Each row is followed by its class; each block has classes of its own.
[ -4  21   2  -1  -7  18   4   3   6   3  -1   3   0  -5  -2   5   3   2
   6  -9 -13   0  -1   3  -7   5  13  13   3   3 -15   4 -17   4  10] => (127)
[ -4   0  17   7  -2   6   4 -11   9   3   5   1  15  -1   7  -5   3   4
   8   0   8   2  -2  -4  -6  12   4  -5 -13   3  -6  10   8  -5   3] => (53)
[ -6   2   1  13   5   3  -5  -3 -10  -4  -2   1   5  -8  -8   2   8  -5
   8  -8   9 -12  -2  -7  -7   5  -8  15  -4   5 -12   8   8  -7   1] => (127)
[ -1  12   1  -1   3  10   6  -1  -3   6   7  -6  15  -3 -11   3   6   6
  22  -5   2  -1  -1  -7  -6  11  -4   5  -4   1 -18  -1  -2  -4   8] => (127)
[  7   9   4  -8  -1  14  -3   5  -2   2  18  -2   0  -9 -11   7   1   9
   5   7   5   1   2  -3  -6   3   2   7   3   5  -2 -13 -13   0  12] => (53)
[  3   9 -13  -6   9  -3   5  10 -10   2  13   0   0  -1 -10   5  10   3
   9  -5  -8  -9  -2   3  -7   6 -12  10   2  -2  -4 -10  -5   0   4] => (127)
[  5  -7   0   2   7 -16  -7   6   8  -4  -2  15   7   0   4  -3   5  -5
  -2   2   3  -5   5   2  -7   5  -8   0  -9  -2 -16   9  26 -12   5] => (113)
[  8  -2  19  -2  -8  21   0   6   2   5   1   0  -4  -8   5   4   6   1
   2   4 -11   1   1  -2  -2  17   4  -5  -1  -3 -10   2  -8   3   5] => (53)
[  1   2  -8   1  -1 -14  -2   5   8  -7   1   3   8   8   6   0   2  -4
  -4   0  -2  10  -5  -1  -8  -7   4  -1  -8   5  12   1  12  -2   0] => (113)
[ 14 -15  -6   5  -1  -7   1   2   9  -7  -7   7  -2  -5  17  -5  -2  -2
 -12   1   2   4  -2   3   7  -2   7 -10   4  -4   2   2  12  -6  -1] => (113)
[-13   8   0   1  14  -1  -3   3  -6   5   0  -4  10  -1  -8   8   6   2
   5  -5  -6  -8  -2  -6  -8  10   3  12 -11  -1   5   4   5  12   5] => (127)
[-18   2   9   3   5   3   6   4  12   2   2   5   9  -7   2   5   3   9
   3  -1   3   7  -1   0  -5   3   3   7 -11  -1  13  -8 -12  10   4] => (127)
[ -5   8  39   0   6  48  -2 -25   2  15  -2   4   9  -1  -2  -3  -4   5
   0  23  10  -2   9  -6   6  15   3 -14  -8   6   2   2   3  -3   0] => (53)
[-18   7  -8  -5   7   8   3   9 -12   4   7  -3   2   1  -8   8   8  -1
  14  -8  -9  -4  -8  -2 -23   8 -13  14  -5   0 -10  -6 -13  18  -2] => (127)
[ -8   5  -1   1   6   9  -8  15  -1   2   1   3   6  -2   0   6   5   2
  10  -8  -2  14  -7   4   5   8  -8  10  -1  -4  -6 -10 -14  13   2] => (127)
[-4  4 -1 13  7 -3 -7  9 -2 -1  3  4 -2 -1 -7 10  4 -1  5 -4 -7 -7  0 -4
  2  6 -4 24 -7 -7  2  3 -4  8  0] => (127)
[ -2   9   9  -7 -17  23   1  15  12   4  13  -1   0  -1   1   2   3   7
  -1   2  -9   7  -5   2  -8  21   1   4  -2  -5  -4  -5 -13  14   3] => (53)
[ -3   5  10   1   6   5   0  -6  -8   4   0   0   7  -6   1   3   9  -4
   3  -1  -4 -11  -6  -5  -4  15  -7  11  -5   4  -9   4  -3   1   3] => (127)
[-12 -11  -3  12   6 -23 -11  -3  10  -7  -7  10  -1   1  -1   1  -1   5
 -14  -6  -3   6   2   2   1 -13  10  11 -15 -10  30  -4   9  -8  -8] => (113)
[ -6 -16   1  -4   2 -17   0   8  -2   0  -7   7  -7  -2  12  -3   7  -2
  -5   3  -5   9   4   1  13   7   4  -5  -4  -4  10  -2   1  -4  -1] => (113)
[ -5   9   1   2   6   8  -4   5 -10  10   5  11   0  -3  -8   9   6  -8
  28   0  -3 -23   0  -3 -10  18  -7  15  -3  -1  -7  -2  -6   9   7] => (127)
[ -6  -1 -19   3  -4 -25   0   6  11  -6 -10  14  13   4  12  -6   8  -5
   0 -16  -6   2   2   9  -8   4   0   9  -5   0  13   4  24  -3 -13] => (113)
[  3 -13  13   8   1   5  -5   8  11   2  -5  13   6  -2   9  -9   0 -11
  -6   3   7   9   1   3   6   1   0 -11 -10   2  -8  17  15 -13  -2] => (53)
[  6 -15   7  -8   9   5   4   4  -9   9 -11   2  -4   1   8   0  -2 -11
   0  10   4  -4   5  -9   0  15  -2  -8   9  -4  -9   2   5  -6   9] => (113)
[-10   1  -8  -8  -2 -11  -4   4   6  -4  -8  13   4   3  16   4   2   0
   2  -2 -18   4   4   6  -6  10   8   8  -4   0  12   0  -1   8  -9] => (113)
[-21   3  -7   1   6 -15 -21   0   9  -3   6   0   8   0  -6   8   5   8
   0  -7  -8  -7   2   2 -11 -17  48  19 -24  -9  31 -18  -7   4   2] => (127)
[ -6   0  25  -3   4  36  -9  10   9   4   5  22   9  -8   4  -2   8  -8
  -1  12   2   3  11 -11  -1  23   2  -8 -11   0  -5   5   1   0   9] => (53)
[ -3  15  -2   7  -1  16  -1   6   0   3  -2  -5   7  -4 -12  11   1   6
   2  -4  -7  -2  -1   0  -7  14  -2  16  -8  -2  -6  -5 -17  14   6] => (127)
[ -3  10  -2  -6  -4   6  -1   5 -10   1  12   3  -4  -4  -8   4  -3   3
   6   7 -10  -6   2  -3  -8  13  -6  14   5  -6  -6   5 -12  11   2] => (127)
[ 12   8   6  -4 -12   7   1  -4   7   1   8  -7   7 -10  -1  -3   5  11
   7   2  -2   5  -1   3  -5  17   7  -1  -3  -6  -3  -8  -3  -2   9] => (53)
[-4 -8 16 -7 -5 10  3 -3 -7  6  6 -3  5 -1  4  8  4  5 11  1 19  0  3 -5
 -9 26  4 10 -2  0  6  0 -8 11 11] => (53)
[ -3 -10   3   4   3  -2  -5  -7 -11   3  -9   6 -14   7   2   1  -5 -15
 -13   9  -2 -11   9   0  -6   2  -1  -3   7   2  -5  19  16  -3  -9] => (113)
[-12  -9   1  -6   5 -13   2   4   3   6 -13   4   1  -4  16   1  -1   5
  -4  12 -12   1   3   5   9   6   6   1  -2  -8  19  -1  -1   7  -8] => (113)
[-15  10  -8  -3  13  -2   0   0  -9  11   5   1   9   1  -9   9   0   3
   8  -4  -5 -12   1  -6  -8   9  -3  16  -8   0   2 -11  -8   9   2] => (127)
[-3 -5 22 15 -6  8 -9 -5 12  4 -5  3 -3 -4  7  6 -4  1  0 16  3  0 -5 -3
  5  6  3  6 -5 -5 -7 10 41  1 -4] => (53)
[ 10   0  -3   4 -11  -9   2  -5  10  25 -10 -11   1  -1   8  -6   3  10
   3  -3  -5   3  -1   8  -6   8  10   6  -2  -3   9   3  19  -5   7] => (113)
[  6   5  -1  12  -3  11  -6  -8   6  -3  -7   7   8  -2  -5  -1  -3   4
  -1  -7   5  -5  -1   2   0  -5   3   2   5   5 -12  10   3  -7  -5] => (113)
[ -4   3  -8  -3  -1  10  12  12  -4  -2  11   2   4   9 -10   1   8  -4
   6  -4   2  -7   3   2  -1  -2  -7   2   0   4 -13  -3  -3   1   5] => (127)

Next block, with new classes.
[-17  25 -12  -8   5  26  46  28  15   7 -18   9   1   1  33  -8   0  -4
   3 -10 -46  -1  -1  12 -10  46  10   3  19   2   5   1  -8   4 -11] => (66)
[ -4   0  -1   5  10  -6   3  -1  -3   5 -12 -14   1 -18  15 -14   0   2
   2   9  -3   4   4   6  -7  18  -3  -8   0 -10   1 -13   5   4  15] => (45)
[ -5   4  -6   9  12  -1   4  -4  -7   2 -21 -36   5 -38  29 -19  14  -7
 -11   5 -23 -10  20   0  -7  24  -8   6   3   1  -2 -14  29  -6  13] => (94)
[  6  -9   0   3  13   4   7   6   2   5  12  -4 -11   2   3  -7   1  -7
  -9  -6 -15  -2   4   3  -8 -26   9  39   8   1   5  22  15  -1   9] => (28)
[  8   5  -4  -2   4   3   9   3  -1   2  -1  -1   0   2  -1   6  -2  12
   5   4   1  -2 -10   0   2   2   9 -22  -7   1   1  -2  -9 -10   4] => (94)
[ -2  -2   0   4   0 -16 -17 -12  -9   2   1 -21  14 -24   2  -2   7 -10
  -3  17  -2 -11   1  -5  -6   6   2 -29 -11   3  -7 -26   8  -7   7] => (94)
[ 10   0   2   7  15  -9  -4   1  -6  -6  -8 -21  -2 -24  27 -11  11   8
  -7   6 -13  -5   6  -3  -4 -12   1   4  -8  -2   2 -10   5  -1  14] => (94)
[11  1 -1  1  4 -2 16  5  1  2 -6 -3  5 -9 10 -5  4 -1  8  2 -9  1  6 -6
  1 12 -2 -7 -2 -1  0 -4 -1 -2  7] => (94)
[  5 -13   7  -1   2 -17 -16  -6 -11  11   7   7  -3  -7  -4   4   1  11
   8   6  17   9 -10  -2   6 -28   2 -10  -9  -3   0  -2   5   4   9] => (45)
[  7  10   1   3   1   0   5   4   1   4   0  12  -4   0   8   8  -1  11
  10   7  13  -6  -3   3   8   4  -1 -39  -6  -1  -2 -17  -3   0  12] => (94)
[ 10  -3   7   2   7 -10 -13  -1  -7 -11  14  -2  -3   0   0  10  -2  15
   7   4  13  -3  -4  -3   4 -23   8 -19  -5   1   4  -6  -3  -4   4] => (94)
[ -5  -4   0   3  -1  -1   9   2   6  -6   3   4  10   5   8  -4   4 -15
  -2 -10 -18  -2   8   5  -5  -3   2  31   8   7  -3   3  10   3   0] => (28)
[-14   2  -1  -6  -3   8  39   9  11  -6 -10   9   0   4  17  -7  -2 -11
  -2 -46 -29   2   6   6  -3  21  -1  34  11   0   3   3   1   5   2] => (28)
[ -2  -6  -1   9  18 -13   8   2  -1  -1  18  -2  -2 -22  29 -12   3 -11
 -10   9 -26  -2  -6   4  -3  -8  18   9   0   3  -2  -3  10   7   6] => (66)
[  2  -2   8   4  10  -8   7   5  -3   2  -5 -12   2 -19  18 -11   5  12
  -3  13 -14  -5  -4   4  -2  16   7 -21  -1   1   4 -13   2  -1   1] => (94)
[  1   0   3   1   6 -11 -12  -7  -8  -1   3  -6   6 -20   7   1  -1   5
   0  15   7  -7  -6  -4   4  -1   5 -32 -17   5  -6  -9   3  -6   8] => (94)
[ -1 -13  -1  13  16  -5   5   8  -3  -7  23   3  -7  -8  17  -7   2   4
 -11   6 -19 -10  -5   4   1 -25  16  -1   3  11   5   3  12   3   2] => (66)
[  2  -7   3   4   6  -7   0  -1   4  -6  21   1  -1  -7   6   4   0  -2
  -2   5  -6  -5   0   4  -1 -20  12   2  -2   3   2   2   6   0  -3] => (66)
[  6  -3  -1   4   1  -8 -14  -5   2  -8  11  -9   2  -6   5   1   6  -3
   0  13   7  -7  -4  -5   1  -9   0 -20  -6  -3  -2 -13  10  -3   6] => (94)
[  2   4  -5   1   4   6  19   4   0   1  -7  10   1   1   0   7  -2  13
   7   4  -2   2  -9  -2  -2  10   6 -21  -6  -1   4   8 -12  -7  -3] => (94)
[  4 -12   5   4   6  -7  -9  -6  -1   1  21  -5  -6  -5   3  -8   4   2
  -6  -1   4   3  -2   2   1 -38   7  23   4  -2   3  -1  17  12  11] => (28)
[-10  -1   0   5   1   0  20   5  -1   3  -4  -4   0 -18  25 -10   2 -15
  -3   4 -28  -2  -4   6  -4  18   7   8   4   7   0  -5   3   4  -1] => (66)
[  3   2 -28   0   5  -8  -5  -2  -6   5  -9  -3   8 -12  10  -2   4   8
  -6  11   1   4  -2  -1   4   3   7 -22  -9   0 -18 -12  -3  -5   4] => (94)
[ -3   7   1  -4   8   8  32   7   6  12 -20  -5  -1  -9  13  -9  11   3
   4  -7 -27   9   0  -4  -6  27   9  18   2  -7   0  -1  -4  -3  10] => (45)
[-13   6 -10   6   8   1  32   5  11  -4 -15   4   5 -10  23 -11   1  -9
  -8  -3 -37   8   7   3  -7  33   3  28  10   5  -6   0   3   0  -3] => (28)
[  5  -2  -2   7  11  -7  11   2  -5   2  16   8  -2  -7  19   0  -4  -3
  -2   9 -13  -2 -12   3  -2  -2  12 -13  -2   1   1  -4  -4   4  -4] => (66)
[  4   4   1  -6   3  -2   4   4  -5   3  -3  -5   1  -1  -2   9  -3   3
   6   4  11   1  -4   0   1   5   2 -37   7  -1   4  -1  -4  -3   7] => (94)
[  4  -2   0  10  17 -10   4  -1   2  -1  14 -11   1 -16  16  -9   1  -7
  -6  10 -15  -7   0   3  -2  -7   8  -6  -1   5   0 -15  12  -3   2] => (66)
[ -9   6  -9   3   4  16  25  12   6  -1   5  -5  -2   8  12 -10   2 -14
   1 -14 -27  -3   7   6  -6  20   5  18  15   0   0  -4   4   4  -3] => (28)
[  1   8  -1   1   7   7  12   8   8   3  11   1  -1  -4   6  -1   5  -2
   1  -2 -11   2  -3   7  -4  -4   6   2   3   5   7  -8   0   8   1] => (66)
[  2   6  -5   0  19   6  14   5  -4  -5 -13 -11 -12 -26  23 -18   3   7
  -8  -3 -30   3   4 -11  -7  12   5  19  -1   7   9   4   3  -6  -3] => (94)
[  5  -8   3   2   5  -4  10   1  -5   7  -2   2   0 -14   1   2  -3  17
   0  -5   0  13  14   1   2 -13   6   7  -3 -10  -4  -4   8  -2  21] => (45)
[ -2   9  -4  -5   3   8  35  12   6   3   4   7  -3  -4  15   1   2  -2
  -1  -6 -27   3  -8   8  -2  22  10   0  13   4   4   3  -8   5  -3] => (66)
[ -2  -9   2  -3   1  -3   0  -2   9 -10  13   5  -7   6   0  -4  -2  -1
  -6  -5 -11  -2  -1   3  -1 -14   6  26   1   3   1  11   7   7  -1] => (28)
[ -4   1   2  11   8  -7 -18  -7  -5   2 -13 -26  11 -28  19 -11  10  -6
  -7  17  -5 -12   7  -2  -3  12  -3 -10 -14   4  -8 -16   6  -7   1] => (94)
[  6   1   1   1   4  -5 -12  -6  -7  -1  -3 -15   9 -16   7  -1  -3   4
   0   9   8   3  -1  -3 -12   3  -4 -37 -17   3   5 -12   1 -10   0] => (94)
[  0  -1   6  -9   8   6  20   2  -1   5  -8   0  -2  -7   8  -9  -2   7
   3 -29 -12   6  -1   1 -13   4   6  17   7 -11   5  -4   0  18  13] => (45)
[  3  11  -3   2   7   3  10  -2  -4   6 -12  -5  -1   1   8  -2   1   4
   3   8  -2  -4  -2   4  -1  14   2 -21 -21  -4   2  -3  -5  -4   0] => (94)
[ 11  -2  -2   3  21  13  19   9   0  -9  -4  -4 -12 -12   3   0   9  17
 -14 -13 -29  -9  -7   3  -2 -18  15  24   1   4  20  11   0  -8   4] => (94)
[  5  -5  -2   7  -2  -2  -8   2   1   2  30  22  -2  18  -5   9  -7  -1
   2   8  13  -4  -8   5   6 -14   7 -40  -3   1   3   0  -1   9 -18] => (66)
[  0  -4  -8   8   7   5  20  38   7   3  26  10 -10   6   6  -2  -5  -5
 -46  -2 -20  -5  -6  11  -3  10  13   0  10   7   9   7  -4  12  -5] => (66)
[  5  11   2  -9  -4  12  20  10   2  -4   0  17  -2  23 -13  15 -13  19
  15  -5  13   9  -9   1  11  14   2 -33  -4  -5   8   5 -17  -1   0] => (94)
[  0 -20   0  -3   5   8  34  20  19  -8  15  25 -10  20   5   5  -9  -6
  -4 -23 -19  -1  -3  10  -2 -13  10  30   4   6   8  30  -2   9   3] => (28)
[  2 -12   1   7  -1  -4  -8   1  -3   0  21  -1  -2  -3   5  -6   5  -4
  -6  13  -6  -2  -5   3   1 -14  10 -13   5   8   2  -8   6  11   4] => (66)
[ -6  -2  -7   9   8  -5  19   3  -1   4   7   6   2  -8  46  -5  -2 -10
   0  11 -22   1  -7   7  -4  14  13 -23   1   4  -1 -14   3   7  -2] => (66)
[  8   4  -3   1   3  15  26  11  -5   4 -11   0  -8  -2   6  -3   2  18
   3  -6 -12  -7  -1  -3  -2   8   6  -6   0   5   7  16  -5  -6   3] => (94)
[  7   6  -9   4  -1   8   9  -4   1   2   0   4  -4   5   2   7  -4  10
   3   4   2  -7  -3   2   0   1   0 -17  -2   4   8   4 -17  -5  -3] => (94)
[  0  15  -4  -6   5   4  24   5  -3   2 -34 -18   8 -18  15  -5   8   3
   1   4 -16  -7   8  -4  -2  42  -8 -16  -6   0  -1 -15  -7 -13   8] => (94)
[-15  15  -5  -2   7  12  22   9   3   7 -27  -5   8 -21  13  -2   2  11
   6   5 -14  -9  -2  -4   1  46  -5 -26   2  -5   1  -7 -16  -9   3] => (94)
[  2   9  -8  -1  10  15  34  11  -2  -5 -20  -5  -5 -11  11  -2   2   9
  -2  -1 -22  -1   5  -1  -3  23   0  -2  -2   2  10   7  -8 -13  -1] => (94)
[  7   1  -4   4  19   2  13   8  -6   2   0   4  -2 -14  16 -13   6  16
  -2   4 -30 -21  -5   2  -1  -3  10  -1  -6   3   7   5  -3  -8   2] => (94)
[ -9  -6   2   5  -1  -2  10   1   4   8  13  -1  -5  -5  13 -13   3 -16
  -5  -6 -23 -12   5   4   0   0   2  33  10   0   0  -4  11   9   2] => (28)

A new block, with new classes.
[ -1   1   2   5   7  -2 -27  -2  -4  -4   9   5  -8   7   1 -16 -15   6
  -3   7  -1   1 -10  14   4  -6  15  10  -5   8  -3   4  -6   5  13] => (20)
[  0   0  -1 -10 -18  -2 -13  -4 -18   1  14   8   1  -4  -6 -17  -1  -8
  -3   0   3  -6  -5   1   2  -2   5   7   4   1  -4  11  -5   0   7] => (86)
[ -3  -3   7 -25 -16  -9 -27  -7 -17  -4  19 -18   3  -4  -3  -5 -20  -9
  -4  -2   0 -13  -7  -2   6   8   6  -2   7  -5  12  -8  -8  15   2] => (86)
[  2  -4   9 -28 -13 -12 -26  -9 -12  -5  17 -13  -2  -1  -4 -10 -22 -10
   5  -8  -3  -9  -8  -8   2   2   3 -14  12  -3  22  -5   5   8  14] => (86)
[ -5  -3  -4   1 -21  -6 -31 -13 -13  -7  15  -2   3  -7  -3 -14   6  -3
  -6   5   6  -7  -2   9   2  -1  20  26 -10   4  -2   0 -13  11   1] => (20)
[ -4   2  -6   2 -17  -5 -10  -5   1  -6  10 -23   8  -8   5  -1  10   2
  -5   2   1  -5   4   7   4   9  17   8  -7  -5  -4  -1   4   9   0] => (20)
[  1  -9   2 -20 -17  -1  -7  -1  -8  -4   9  -7   4   0  -7   6 -11  -2
  -4   2   4  -9   6  -4   4   6  -7  -8   6  -4   2   0  -9  10 -13] => (86)
[ -1   0  -4 -18 -20  -7 -10  -3  -1  -5   4  -5  15  -2  -3  -5  -1  -5
  -1   4   7  -1   9  -6   0   2   0  -7  27  -2  -8   3  -2   2  -2] => (86)
[ -3  -2   3  -7   4   4 -22  -3   0 -12   9  -6 -13   5  -1 -10 -19   1
 -14   0  -5  -4  -1  14   5  -1  12  15  -4   8 -12   3 -11  22   2] => (20)
[  5   4  -3 -12 -15 -10 -16  -5 -12  -3  11  -4  12  -6   2 -24 -11  -6
   4   2   1  -3  -5  -9   3   2  12 -21  -3   3  10  -3  -1   1  14] => (86)
[ -5  -3   4 -20 -17   7 -36  -5 -17   0  10 -15  -8  18  -6 -34 -17  -4
 -10  13   2  -3   7  13   1   1   5  28   5  13 -12  11 -22 -26   8] => (20)
[  0  -7  -4 -11 -21   1  -5  -4 -13  -4   9 -18   7   1  -9   0  -4   2
  -4   3  10 -13   6   2   7  14  -7   0   2  -4  -4  -2  -7  13 -11] => (20)
[  2   0   0 -10  -8  -3  -7  -1  -7   3   7   2   8  -2  -5  -2  -8  -3
  -2   2  -5  -3  -5  -3   5  -2  -5  -2  -1  -2   3  -2  -5   0  -5] => (86)
[  6  -5  -2 -32 -28  -4 -13  -3  -9  -1   9 -14  13   7  -5 -26  -7  -3
   2   2   7  -6  13   1   4   5  -2 -35   5   1  -4   4  -6  -9   2] => (86)
[ -1  -2   4 -13  -6  -4 -18  -4  -5  -7  17  -4   8  -1   1 -32 -21  -1
   1   1  -3  -5   0 -12   5  -4   2 -11  -4   0   2   5  -6   5  11] => (86)
[ 10  -2   0 -11 -15 -11 -16  -1  -8   2   5 -15  20   2  -3  -9  -6  -2
   8   2   5  -1   5 -12   0   1   5 -22  -5  -4   8   1  -2 -11   9] => (86)
[ -6  -4   1 -28  14  -3 -26   0  13 -26  12 -24  -3   2  -7  35 -42   2
 -20  -8  -8  -7   8   1   7   0   2  -7  -7  -3   0  -1  -8  42 -26] => (20)
[  4  -3   5  -1 -23  -5 -32  -9  -9  -3  11 -35   8   6  -5  -9  -8  -4
  -6   4  -4  -7   2  11   5   6  14  18  -3  -4   0   3 -13  -1  -2] => (20)
[  0  -1  -1   9 -10 -12   5  -5  -5   1   7   6  10  -3  -8 -14   7   1
   9   1   2   0  -2   3   7   0   9  -4  -9  -1   2   0   1   8   9] => (86)
[ -2  -5   1 -25 -26 -14 -25 -14 -16  -7  24 -16  12  -9  -6  -1 -16  -9
  -4  -5   3 -12  -5 -11   6   4   6  -6   4 -11  12  -4   5  18  -4] => (86)
